In the rows, zero is written as 128.
Here are made-up nodes, facts about them, and rows of numbers that follow some of those facts. Name the node behind each unnamed row.

There are 4 kinds of fact about the nodes: ε, Π, β, ω.
ε: belongs to class; Π: comes just before; β: hangs directly under; ω: uses
babrur ε b; badul ε b; belir ε b; beplus ε a; binus ε b; brasten ε a; breflel ε b; brukla ε a; brupo ε b; brusa ε a
bugim ε b; bugru ε b; dabok ε a; degro ε a; degu ε b; dilil ε b; dogrun ε a; draro ε a; drasten ε b; drifles ε b
droril ε b; drovor ε b; drubrak ε a; drukis ε b; drusu ε a; fabon ε b; fabros ε b; favatrol ε a; fedin ε b; fiter ε a
flagetron ε b; flagok ε b; flara ε b; flinus ε a; flobek ε a; flofli ε b; floflun ε b; flogumil ε a; floledrik ε b; flopus ε a
floso ε a; flunemar ε a; forer ε a; fori ε a; forodril ε a; fover ε b; fufudru ε b; fugis ε b; fuvota ε a; gagru ε b
gaples ε a; geklak ε a; gerim ε b; gesten ε b; grakloski ε b; griklukluk ε b; gripifin ε b; grista ε a; grobal ε a; gronil ε a
grudra ε b; grulun ε a; gubrepla ε a; guli ε a; guskor ε b; gutrem ε b; keflor ε a; kelal ε a; kive ε a; klade ε a
klamok ε a; kletos ε b; klovik ε a; klovok ε b; kludru ε b; kluner ε b; kluzel ε b; koflo ε b; koflok ε b; korak ε a
kubrek ε a; kudru ε b; kuper ε a; lanem ε b; lazon ε a; libe ε a; likur ε a; login ε b; loplak ε a; lovu ε a
lozu ε a; lugutre ε b; luklol ε a; matem ε b; mepe ε b; moskin ε a; moskonar ε b; mugris ε a; munis ε b; mupul ε a
nabrel ε b; narum ε b; neskor ε b; nibugak ε a; niklidar ε b; nivi ε b; nogrek ε b; nosok ε b; nubram ε b; nuflorum ε a
nugo ε a; nuskor ε a; paplu ε b; peliki ε b; pelogril ε b; petan ε a; pimadrik ε a; pina ε b; plagak ε b; plaplim ε a
plefen ε a; pleti ε a; plitroskek ε a; plobus ε b; plogaru ε b; plogrem ε b; plosil ε a; ploston ε a; pluples ε b; poska ε a
putrel ε b; rafli ε b; ratuk ε a; reku ε b; revutre ε a; rinoplu ε a; ristodal ε a; ritedro ε b; rofor ε b; sabruflar ε a
sadrok ε b; sakluzu ε b; salor ε b; sapon ε a; sastobun ε a; sebol ε a; sigribu ε a; siklotru ε b; skadruk ε a; skari ε a
skebrun ε a; skobro ε b; skovon ε b; skubon ε b; skulus ε b; skuplum ε a; sola ε b; staflom ε a; staklan ε b; stavesam ε b
stobun ε a; stosiste ε a; stotan ε a; stuplu ε a; stustas ε b; suraver ε b; tafe ε a; taflak ε a; teda ε b; telum ε a
tramun ε a; tridos ε a; trini ε b; trotu ε a; truse ε b; tupil ε b; vadras ε a; veklan ε a; velol ε a; veskimek ε b
vetrem ε b; vidram ε a; vidrurik ε a; viki ε a; viklok ε b; voflel ε b; vusas ε b; vuskos ε b; zasko ε a; zasto ε b
zefo ε b; zeklun ε b; zene ε b; zeskim ε b; zetran ε b; zopes ε b; zostin ε a; zudol ε a; zugrem ε a; zumi ε b
zumim ε a; zupluplur ε b; babrur Π narum; badul Π sastobun; beplus Π flara; brukla Π floflun; brupo Π bugim; brusa Π skari; bugru Π munis; dabok Π grista
degu Π paplu; dilil Π drasten; draro Π bugru; drasten Π tafe; drifles Π zopes; drubrak Π vusas; drukis Π dilil; drusu Π zene; fabros Π stotan; favatrol Π telum
fedin Π skebrun; flobek Π drusu; flofli Π mupul; flopus Π zupluplur; floso Π salor; fori Π nogrek; fover Π nosok; fuvota Π lanem; gagru Π flobek; gaples Π lovu
gesten Π gaples; griklukluk Π sebol; gronil Π gerim; grudra Π flofli; grulun Π badul; klade Π pluples; klamok Π petan; klovik Π degro; kluner Π zostin; koflok Π fabros
korak Π zeskim; kubrek Π skadruk; kudru Π klovik; kuper Π kudru; lanem Π nuflorum; lovu Π trini; lugutre Π veklan; luklol Π drukis; mepe Π fedin; moskin Π viki
moskonar Π flogumil; mugris Π rofor; narum Π drifles; niklidar Π grudra; nosok Π zetran; nubram Π kluner; nuflorum Π veskimek; paplu Π sola; peliki Π zugrem; pelogril Π lazon
petan Π plogrem; pimadrik Π klovok; plefen Π ritedro; pleti Π sabruflar; plogrem Π gubrepla; plosil Π flagetron; ploston Π staklan; pluples Π lugutre; poska Π flinus; putrel Π forer
reku Π beplus; revutre Π drovor; ristodal Π kludru; ritedro Π viklok; rofor Π nubram; sadrok Π brupo; sastobun Π koflo; sebol Π fuvota; siklotru Π trotu; skadruk Π klade
skari Π grobal; skebrun Π degu; skovon Π staflom; skulus Π stosiste; staklan Π reku; stavesam Π favatrol; stotan Π taflak; stuplu Π grulun; stustas Π neskor; taflak Π siklotru
telum Π tridos; tramun Π brusa; trini Π moskin; trotu Π velol; tupil Π plefen; veklan Π moskonar; velol Π fabon; veskimek Π lozu; vidrurik Π droril; viki Π vidrurik
viklok Π nivi; vusas Π luklol; zasko Π ristodal; zefo Π kubrek; zeklun Π zasko; zene Π pleti; zeskim Π stuplu; zetran Π pelogril; zopes Π draro; zostin Π flagok
zudol Π korak; zugrem Π zumim; zumi Π skovon; zumim Π floso; babrur β kluzel; badul β guskor; beplus β brasten; brukla β skobro; brupo β truse; brusa β sigribu
bugim β truse; bugru β kluzel; dabok β plitroskek; degro β ratuk; degu β voflel; dilil β forodril; draro β kluzel; drasten β forodril; drifles β kluzel; droril β gutrem
drovor β keflor; drubrak β forodril; drukis β forodril; drusu β skubon; fabon β fugis; fabros β fugis; favatrol β vuskos; fedin β voflel; flagetron β breflel; flagok β flunemar
flara β brasten; flinus β matem; flobek β skubon; flofli β geklak; floflun β skobro; flogumil β binus; flopus β login; floso β likur; forer β nibugak; fori β gripifin
fover β libe; fufudru β plogaru; fuvota β rinoplu; gagru β skubon; gaples β gutrem; gerim β vidram; gesten β gutrem; griklukluk β rinoplu; grista β plitroskek; grobal β sigribu
gronil β vidram; grudra β geklak; grulun β guskor; gubrepla β belir; guli β pina; klade β binus; klamok β belir; klovik β ratuk; klovok β kletos; kludru β loplak
kluner β flunemar; koflo β guskor; koflok β fugis; korak β guskor; kubrek β binus; kudru β ratuk; kuper β ratuk; lanem β rinoplu; lazon β libe; lovu β gutrem
lozu β rinoplu; lugutre β binus; luklol β forodril; mepe β voflel; moskin β gutrem; moskonar β binus; mugris β flunemar; munis β kluzel; mupul β geklak; narum β kluzel
neskor β suraver; niklidar β geklak; nivi β kive; nogrek β gripifin; nosok β libe; nubram β flunemar; nuflorum β rinoplu; nugo β vadras; paplu β voflel; peliki β likur
pelogril β libe; petan β belir; pimadrik β kletos; plagak β teda; plaplim β floledrik; plefen β kive; pleti β skubon; plobus β dogrun; plogrem β belir; plosil β breflel
ploston β brasten; pluples β binus; poska β matem; putrel β nibugak; rafli β sakluzu; reku β brasten; revutre β keflor; ristodal β loplak; ritedro β kive; rofor β flunemar
sabruflar β skubon; sadrok β truse; salor β likur; sapon β nabrel; sastobun β guskor; sebol β rinoplu; siklotru β fugis; skadruk β binus; skari β sigribu; skebrun β voflel
skovon β fiter; skulus β nuskor; skuplum β kelal; sola β voflel; staflom β fiter; staklan β brasten; stavesam β vuskos; stosiste β nuskor; stotan β fugis; stuplu β guskor
stustas β suraver; tafe β forodril; taflak β fugis; telum β vuskos; tramun β sigribu; tridos β vuskos; trini β gutrem; trotu β fugis; tupil β kive; veklan β binus
velol β fugis; veskimek β rinoplu; vidrurik β gutrem; viki β gutrem; viklok β kive; vusas β forodril; zasko β loplak; zasto β stobun; zefo β binus; zeklun β loplak
zene β skubon; zeskim β guskor; zetran β libe; zopes β kluzel; zostin β flunemar; zudol β guskor; zugrem β likur; zumi β fiter; zumim β likur; zupluplur β login
badul ω geklak; brukla ω drubrak; brusa ω forodril; bugru ω beplus; droril ω nogrek; drovor ω fabros; drubrak ω dabok; favatrol ω skubon; flinus ω dogrun; flobek ω gripifin
flogumil ω suraver; fori ω gubrepla; fuvota ω gronil; gaples ω nuskor; gerim ω beplus; griklukluk ω nugo; gronil ω plitroskek; grulun ω gripifin; klade ω teda; klamok ω gutrem
kluner ω vetrem; kubrek ω forodril; kudru ω neskor; kuper ω likur; lazon ω breflel; lovu ω suraver; luklol ω nogrek; mepe ω forodril; moskin ω loplak; moskonar ω ratuk
munis ω sigribu; narum ω gripifin; neskor ω gripifin; niklidar ω nogrek; nivi ω nogrek; nosok ω sakluzu; nuflorum ω forodril; nugo ω forodril; paplu ω matem; pelogril ω forodril
pimadrik ω teda; plagak ω sigribu; plaplim ω nibugak; plefen ω forodril; pleti ω stavesam; plobus ω nuskor; plosil ω brasten; poska ω beplus; putrel ω neskor; rafli ω skari
revutre ω grudra; ristodal ω nuskor; rofor ω drubrak; sadrok ω sapon; salor ω skubon; sapon ω grakloski; sastobun ω drubrak; sebol ω nabrel; skadruk ω drubrak; skari ω pina
skovon ω drubrak; skuplum ω skari; staflom ω sigribu; staklan ω zasto; stavesam ω gripifin; stotan ω forodril; stuplu ω forodril; stustas ω brasten; tafe ω sigribu; taflak ω drusu
telum ω kletos; tramun ω floledrik; trotu ω forodril; tupil ω voflel; velol ω vadras; veskimek ω suraver; vidrurik ω nogrek; viklok ω plitroskek; zasko ω beplus; zasto ω brasten
zeklun ω grakloski; zetran ω fufudru; zopes ω dabok; zostin ω gripifin; zumi ω beplus; zupluplur ω plitroskek

Named rows:
pina: [145 176  88 125 145 148 116 102  90 119 173 124  99  94 134 131 208 119
  84  92 111 119 127  86 109 104 121 109 124 125 118 155 152 113]
gesten: [125 161 111 108 138 178 103 109 118 143 154 133 103  82 148 185 221 128
  76  87 119 120 193 119  88 122  76 108 126 136 139 157 117 136]
grulun: [104 141 156 111 124 160  79  54 139  81 128 102  85  58  86 120 230  91
 111  91 145 142 188 135  77  69 177 140  99 128 146 110 187  56]
badul: [117 150 134 120 135 137 121  57 108 110 163 108  77  73 156 141 235 103
  37  94 121 145 135 147  98  86 148 147 141 141 102 107 198  79]
flofli: [132 160 112 126 139 155 108 102  95 121 162 129 102  76 152 149 187 119
  74  98 118 122 155 122 108 123 116 116 126 111 120 148 134 104]
vusas: [135 156 113 128 142 157 108 104 101 115 158 131 100  70 150 148 170 119
  77 100 113 115 156 120 111 131 117 108 124 109 115 150 124 104]
kudru: [138 149 140 114 131 170 100 105 112 101 155 111  69  63 151 161 191 117
  68  95 124 127 170 117 116 120 127 117 152 139 109 125 176  96]
veklan: [112 148  86 159 135 145 127  96  80 126 136 125 112 113 138 121 181 143
 140  94 129 131 148 153 107  76 167 146 135 107 183 129 140  95]
siklotru: [127 177 114 113 112 143  84 123  62 109 182 110 111  87 186 150 199 116
  67  92 133 153 155 126  92 126 102 132 123  82 135 143 156 107]
zetran: [138 151 130 122 133 160 111 102 106 102 158 112  72  72 163 159 189 121
  63  92 118 127 155 127 116 115 129 122 154 137 110 119 169 103]
plagak: [141 148 129 120 134 159 114  99 105 100 159 111  69  77 167 160 189 120
  60  88 115 129 152 129 118 109 128 126 157 139 113 116 181 104]
gerim: [148 126 130 115 135 175 104  95 109 101 157 116  69  83 167 164 166 111
  51  67 109 125 148 136 117  96 127 127 158 141 121 126 204 108]
plaplim: [128 136 101 136 130 159 101  86 125  87 134 106  76  85 147 137 167 117
 113  73 116 129 163 142  86  76 149 120 124 126 160 102 152 108]
dabok: [109 147  69 142 130 153  99  88 126 115 139 125  97  79 143 136 167 120
 133  98 105 128 172 122  69  97 121 100 101 103 165 121 100 105]
flagok: [137 173 120 129 142 139 121  99  84 107 162 126 110  87 154 145 195 124
  71  96 122 121 144 133 117 119 131 132 126 108 115 142 127 105]
plogaru: [146 177  89 125 145 147 116 102  90 120 173 123  99  92 135 131 210 119
  85  93 112 118 128  86 108 105 122 108 124 125 118 155 151 113]
skubon: [147 176  91 125 146 148 116 102  92 116 172 124  98  92 136 132 203 119
  83  92 110 116 129  89 111 107 124 109 124 124 116 153 148 112]
rofor: [122 177 105 133 125 135 132 101 118 110 166 110  53  59 189 173 211 140
  79 135 103 139 164 102 113 138 109 108 168 142  94  80 127  95]
zupluplur: [138 146 126 119 133 166 107 101 110 106 158 112  67  71 165 162 185 119
  62  90 115 128 156 123 114 113 123 119 156 140 112 119 177 103]
voflel: [147 175  92 126 146 148 116 101  92 117 172 125  99  91 135 131 203 118
  84  94 111 116 129  88 111 108 123 108 123 123 115 154 146 113]

Rows to name:
No name comes twice in this set of rows, the named rows included.
[131 156 111 125 139 159 105 104 101 122 160 130 100  71 151 150 181 118
  75  99 116 121 158 120 105 127 112 111 125 110 119 150 132 104] : fedin
[137 159 114 129 143 153 111 103  97 112 158 131 102  74 150 148 173 120
  76  99 115 115 152 123 114 130 121 114 124 107 113 147 123 104] : drifles
[ 92 125  79 136 132 150  93  46 134 126 139 125 103  74 124 117 192  90
 104  85 109 140 157 144  46  65 138 117  81 107 164 127 146  84] : korak
[127 135 101 136 128 160  99  85 127  86 134 108  76  84 145 139 164 117
 113  73 116 128 162 142  86  77 148 120 124 127 159 102 149 107] : telum
[132 190 122 116 115 128  96 121  51  98 184 107 119  99 189 145 211 121
  64  89 138 154 144 136 101 120 116 148 124  81 132 137 152 107] : fabon
[141 140 120 120 135 164 115  78 125  80 129 111  90 128 151 170 200 128
  95  32 118 124 168 174  90  43 141 153 131 151 182 102 158 144] : vidrurik
[136 109 104 130 130 175  93  79 130  84 132 113  73  94 151 144 140 105
 101  49 106 126 156 152  86  59 148 125 128 130 169 108 183 112] : zasko
[134 123  93 136 137 160  99  76 112  93 137 129 109 109 141 132 141 106
 109  51 106 120 147 157  86  62 145 130 100 102 178 133 146 114] : beplus
[144 113 109 135 135 168 100  79 127  72 129 113  75  95 149 142 129 108
 101  49 105 118 150 157  97  63 158 127 127 126 162 105 170 112] : luklol
[147 189 147 100 140 169  86 115  97 100 163 120 106  68  77 129 235 112
 109 109 145 116 176  59 122 126 136 109 110 121 112 175 161  84] : gripifin
[128 142 152 114 124 183  70 100 136  70 123 106  79  55  94 139 180 109
 136  89 143 124 208 116  96 100 158 115 111 123 152 122 155  81] : flobek

The same nodes again, as new rows of numbers:
Some nodes and their rows:
kletos: [127  96 142 128  95 150 138 131  93 128 176 133 126 159 120 145 171 180
 113 118  94 111 122 128 173 132  98 154  83 140 115 136 171]
vadras: [129 112 121 134 114 140 143 162  89 111 168 129 125 178 119 151 161 175
 117 114  98 118 103 119 181 141 108 127  78 144 136 116 166]
poska: [139 122 118 130  98 134 139 180 102 121 166 120 130 175 103 172 147 167
  90 121  58 130 107 126 166 140 112 134 152 135 138 120 132]
lazon: [137 115 124 137 107 118 144 165 102 121 165 124 138 175  82 169 136 172
 113 136  83 111 108 120 177 162  94 122 129 137 132 110 139]
fabon: [128  98 154 140  97 106 139 135 100 117 187 140 152 148  86 192 143 195
 141 136  86  94 141 111 184 186  70 131  88 127 104 154 145]
pluples: [167  87 151 127  84 106 134 123 116 142 178 139 123 165  84 156 142 185
 133 107  83 105 132 132 188 135  97 143 120 143 126 138 165]
floflun: [130 101 139 129  89 139 131 129  99 129 177 129 132 162 111 160 163 173
  92 117  76 114 124 132 168 135  97 160 116 139 120 138 157]
griklukluk: [108 103 125 146  88 140  77 115  64 134 194 122 128 187  94 151 110 155
  63 133  59 118 128 183 169 108  47 137 131 146 118 134 151]
flunemar: [132 115 119 132 106 138 141 165  92 115 164 124 128 178 107 155 151 169
 113 126  90 120 101 120 175 144 100 126 104 138 135 115 155]
nosok: [134 103 138 127  81 138 131 135 102 133 173 125 134 161  99 164 155 168
  89 128  68 116 123 132 163 137  92 158 139 133 119 138 146]
keflor: [133 116 120 131 105 138 140 165  91 116 164 124 128 178 108 155 151 169
 114 126  89 120  99 119 176 144 101 125 103 137 135 116 156]
bugim: [131  99 141 131  91 136 133 130 101 131 177 130 133 160 105 159 161 176
  99 121  80 110 125 130 171 140  95 156 114 139 118 135 156]
guli: [134 114 117 135 109 125 141 162  96 114 169 124 126 176 108 159 149 171
 105 120  84 116 108 119 182 150 100 124 108 138 138 115 156]
tupil: [133 105 136 125  79 140 128 134 102 132 173 125 133 163 105 164 157 166
  83 124  63 120 121 132 161 132  95 161 142 133 122 139 147]
luklol: [134 118 112 138 110 122 148 179 116 117 168 121 127 170  83 169 140 169
  91 122  66 117 118 128 167 149  98 133 153 136 132 111 129]
nugo: [112 112 115 152 111 130  80 143  43 124 190 122 127 203 103 147  99 164
  97 136  80 120 106 172 192 125  55  94  89 151 135 115 161]
gubrepla: [129 111 124 140 121 123 144 156  96 112 173 132 131 178 110 161 157 180
 112 109  96 110 111 123 185 152 108 130  83 149 137 113 161]
forodril: [ 90 104 113 164 145 144  80 127  35 105 205 138 114 211 135 124 125 178
 105 100 113 113 115 184 204 106  65 103   4 173 134 112 195]
drasten: [126  93 139 141 107 120 145 127 116 127 180 132 132 155  79 158 150 180
 106 127  91  94 137 131 175 154  80 153 114 140 109 125 153]
peliki: [130 102 137 128  87 142 129 129  99 128 178 128 130 164 116 159 165 170
  85 113  72 117 123 133 166 129  99 163 119 139 123 139 157]

Which node is each row?
No name comes twice in this set of rows, the named rows included.
[136 100 142 129  87 132 138 140 106 137 173 128 136 155  87 165 150 176
 103 135  74 109 126 131 165 147  90 152 139 132 112 133 142] : viklok
[128 111 116 145 122 113 147 157 112 110 171 127 130 176  85 163 143 173
 103 118  90 103 118 124 181 158  91 129 111 144 132 106 149] : draro
[112  99 138 148  88 137  72 115  48 146 196 126 138 187  83 151  95 165
  94 155  72 113 123 185 177 120  40 120 116 146 111 133 149] : pelogril
[176 100 138 136 104  81 150 162 120 136 166 136 131 174  48 167 113 188
 162 131  93  99 118 120 198 167  93 103 134 140 135 109 146] : flogumil
[167  86 153 129  87 102 137 123 117 143 179 140 125 163  78 156 140 188
 140 111  87 101 133 132 190 140  95 141 118 143 123 136 165] : lugutre
[110 103 132 143  81 147  65 114  45 141 196 123 133 192 100 151 104 157
  72 141  60 124 120 188 171 105  47 129 122 146 119 138 152] : mepe
[127 114  89  98  92  89 149 106  88 100 145 130 126 201 104 166 153 150
  44  92  97  96 103  86 133 171  85 150  37 167 163 111 208] : drubrak
[138 121 116 130  97 131 136 170  99 118 165 121 132 179 105 170 148 164
  88 120  64 127 104 125 167 141 108 134 140 137 142 119 140] : plosil
[131  96 144 134  96 128 139 129 104 133 177 132 136 157  93 160 155 180
 111 129  89 102 128 129 175 150  90 150 110 139 113 132 154] : flara
[144 122  97  88  63  93 141 123  82 119 133 120 139 198  84 180 132 141
  51 129  75 107  88  84 125 176  80 138  95 149 161 116 180] : brukla
[134 121 138 167  97 123 126 114 140  88 163 110 162 191  93 171 162 130
 127 154 111 107  75  89 237 157  74 139 164 105 148 105 148] : zostin
[139  99 145 132  90 132 144 151 109 142 173 127 136 148  78 166 146 181
 112 141  72 107 131 133 165 152  92 148 149 130 107 132 132] : nivi
[121 104 144 132  91 125 126 131  93 104 191 139 139 158 132 187 169 186
 104  98  69 115 136 117 176 153  92 151  77 134 121 166 160] : fabros
[149 110 121 143  89 110  67 139  55 137 189 127 122 217  86 153  78 160
 107 120  62 129 106 181 196 105  62  93 125 154 151 123 159] : kubrek
[169 100 134 136 107  89 144 153 114 128 170 137 126 180  72 162 127 186
 151 112  95 104 116 122 200 154 101 112 111 147 142 113 160] : veklan

The same nodes again, as new rows of numbers:
Some rows with their names:
fabros: [134 108 119 139  81 130 158 144 165 126 143 129 147 135 113 150 126 120
  93 154 150 115 134 125 122 132 141 124 139 142 133 111 127 103 135]
grudra: [134 104 115 130 103 120 153 141 146 122 134 117 127 144 113 139 131 109
 115 145 142 131 132 131 126 159 148 141 155 139 133 118 133 107 133]
flofli: [131  93 122 128 104 123 162 129 157 113 130 122 121 137 115 125 129 113
 126 147 145 120 128 127 121 155 145 136 145 143 137 124 118 112 138]
guskor: [145  92 126 141 155 104 163 150 152 121 146  96 129 153 131  96 111  83
 120 153 146 149 109 146 119 164 153 137 176 109 143 143 124 129 118]
zeskim: [130  68 127 129 129 105 159 144 145 108 135 108 132 154 137 108 128  93
 131 153 133 124 123 132 122 162 150 140 164 131 137 135 114 116 124]
stustas: [147 101 126 136 153 123 101  97 133 141 113 119 111 136 135 151 123 144
 103 122  90 170 118 109 139 101 132 156 101 145 121 109 149 120 134]
trini: [137 103 111 114  98 127 155 118 148 108 113 132 103 138 108 135 129 117
 144 120 144 137 129 134 118 176 142 137 134 159 151 136 123 104 146]
lovu: [131 146 119 107 141 131  65 119 118 111  96 148 100 122 139 145 145 172
 152 107  95 118 147 121 138 106 105 135  90 145 119 121 128 128 122]
flopus: [128 152 131 100 111 134 128 148 131 129 137 130 148 140 104 136 155 114
 128 126 128 106 145 136 113 156 107 123 158 132 115 123 136 123 100]
zeklun: [146 100 127 133 148 123 105  99 132 142 116 119 114 136 131 150 124 142
 104 121  94 169 119 109 138 105 130 154 104 145 121 111 149 121 136]
nosok: [136 100 121 141 138 117 108 118 127 129 115 120 112 133 142 146 121 145
 109 132 107 155 127 112 145 105 142 150 109 137 126 112 139 118 139]
bugru: [138 105 107 155 182 132  85  92 120 133 121 135 122 133 173 141  95 151
 130 118  81 145 104 120 151  91 151 150  65 132 150 112 124 115 142]
dogrun: [132 171 125 118 131 136 139 155 146 120 142 126 134 128 109 113 134 121
 134 139 153 106 131 151 113 149 118 112 158 109 128 133 123 136 108]
klamok: [130 149 136 111 147 130  82 125 113 135 120 134 133 130 133 144 145 150
 123 114  90 130 139 120 132 102 101 131 113 132 107 117 141 133 107]
gubrepla: [113 145 131 104 114 133 142 150 128 105 131 138 146 134 126 117 143 125
 151 133 135  84 141 142 115 147 119 110 142 127 135 135 108 119 109]
drasten: [130 110 118 140 114 131 158 124 132 129 146 124 144 130 130 120 111 101
 138 125 146 126 112 138 131 164 150 126 130 132 155 137 119 114 142]
teda: [147 124 118 141 129 129 163 130 164 127 140 113 115 134 107 118 112 110
 115 147 157 144 112 141 119 154 147 133 151 124 142 128 128 124 136]
floledrik: [146 123 118 140 127 127 166 131 165 126 141 114 114 132 106 116 113 109
 115 147 160 144 112 140 118 155 146 132 153 124 143 130 128 125 135]
veskimek: [134 107 121 153 159 126 105  99 113 134 125 127 128 122 164 131  98 142
 133 114 101 151 105 119 152 103 145 138  77 131 148 127 126 122 148]
bugim: [131  93 122 128 104 124 161 128 157 113 129 121 121 137 117 125 129 114
 127 148 145 121 127 128 121 155 147 136 145 143 136 125 118 112 139]

Name these rows:
No name comes twice in this set of rows, the named rows included.
[121 137 134 117 148 128  82 129 118 113 112 141 124 124 152 131 138 163
 140 127  97 106 141 120 137  87 111 125  98 128 115 120 119 132 116] : fuvota
[155 115  92 158 176 145  57  72 126 143 120 143  97 120 158 151 100 152
 150  93  87 151 105 116 158 113 140 158  51 148 141 113 129 126 160] : droril
[142  94 128 136 137 121 111  98 126 149 114 127 112 134 130 153 125 132
 101 117 102 172 124 107 129 103 127 149 112 145 117 120 149 128 141] : griklukluk
[124 168 111 108 110 142 116 139 111 120 133 145 138 125 119 129 138 119
 171  99 141 102 138 147 126 177 117 113 128 135 144 143 120 122 122] : viki
[ 97 125 132 126 120 141 195 102 105 128 133 113 133 125 114 109 121 113
 148 141 142 118 110 129 134 171 165 147 136 124 151 114 118 112 147] : pluples
[115 147 142 124 127 138 103 131 129 116 120 152 151 115 155 134 128 169
 124 130 106  92 135 121 129  64 108 100  81 129 127 124 112 126 118] : taflak
[143 101 104 145 169 121  81 108 132 125 110 128 105 144 155 158 117 160
 108 137  80 150 125 114 147  88 148 165  90 138 129  95 137 109 134] : gerim
[146 128 125 152  97 140 173 136 188 132 149 128 140 123 108 131 107 121
  89 157 167 125 115 135 113 121 139 109 135 127 141 123 123 118 139] : fugis
[123 139 130 119 160 131  75 125 120 112 110 141 122 126 155 133 137 169
 140 128  87 105 138 120 139  81 114 131  90 127 115 113 118 130 115] : staflom
[138 104 101 133 129 124 130 133 151 118 128 124 121 152 125 148 128 123
 112 148 121 126 131 130 128 146 152 154 140 140 135 103 130 102 127] : nogrek
[131  85 129 152 177 108 111 115 103 131 133 109 139 137 180 109  98 117
 138 119  98 155 101 124 150 115 150 139 103 117 148 141 122 130 134] : badul
[139 147 110 118 195 137  41 111 122 132 109 149 122 148 153 165 139 169
 119 122  49 119 137 122 130  74 112 155  85 132 110  89 139 122  98] : brukla
[137 103 117 142 147 117 100 114 129 128 113 120 111 134 146 148 119 151
 110 134  99 156 125 111 148  99 143 154 102 137 127 108 141 116 138] : zupluplur
[141 107 117 162 168 135  88  89 121 143 133 129 127 118 167 130  96 141
 137 112  96 145 100 116 158 100 144 141  66 130 142 122 125 129 152] : munis
[113 152 134 119 153 129  96 129  96 119 118 140 142 122 160 125 125 154
 148 113 101 113 130 132 139  97 117 116  93 119 136 135 119 129 115] : lazon

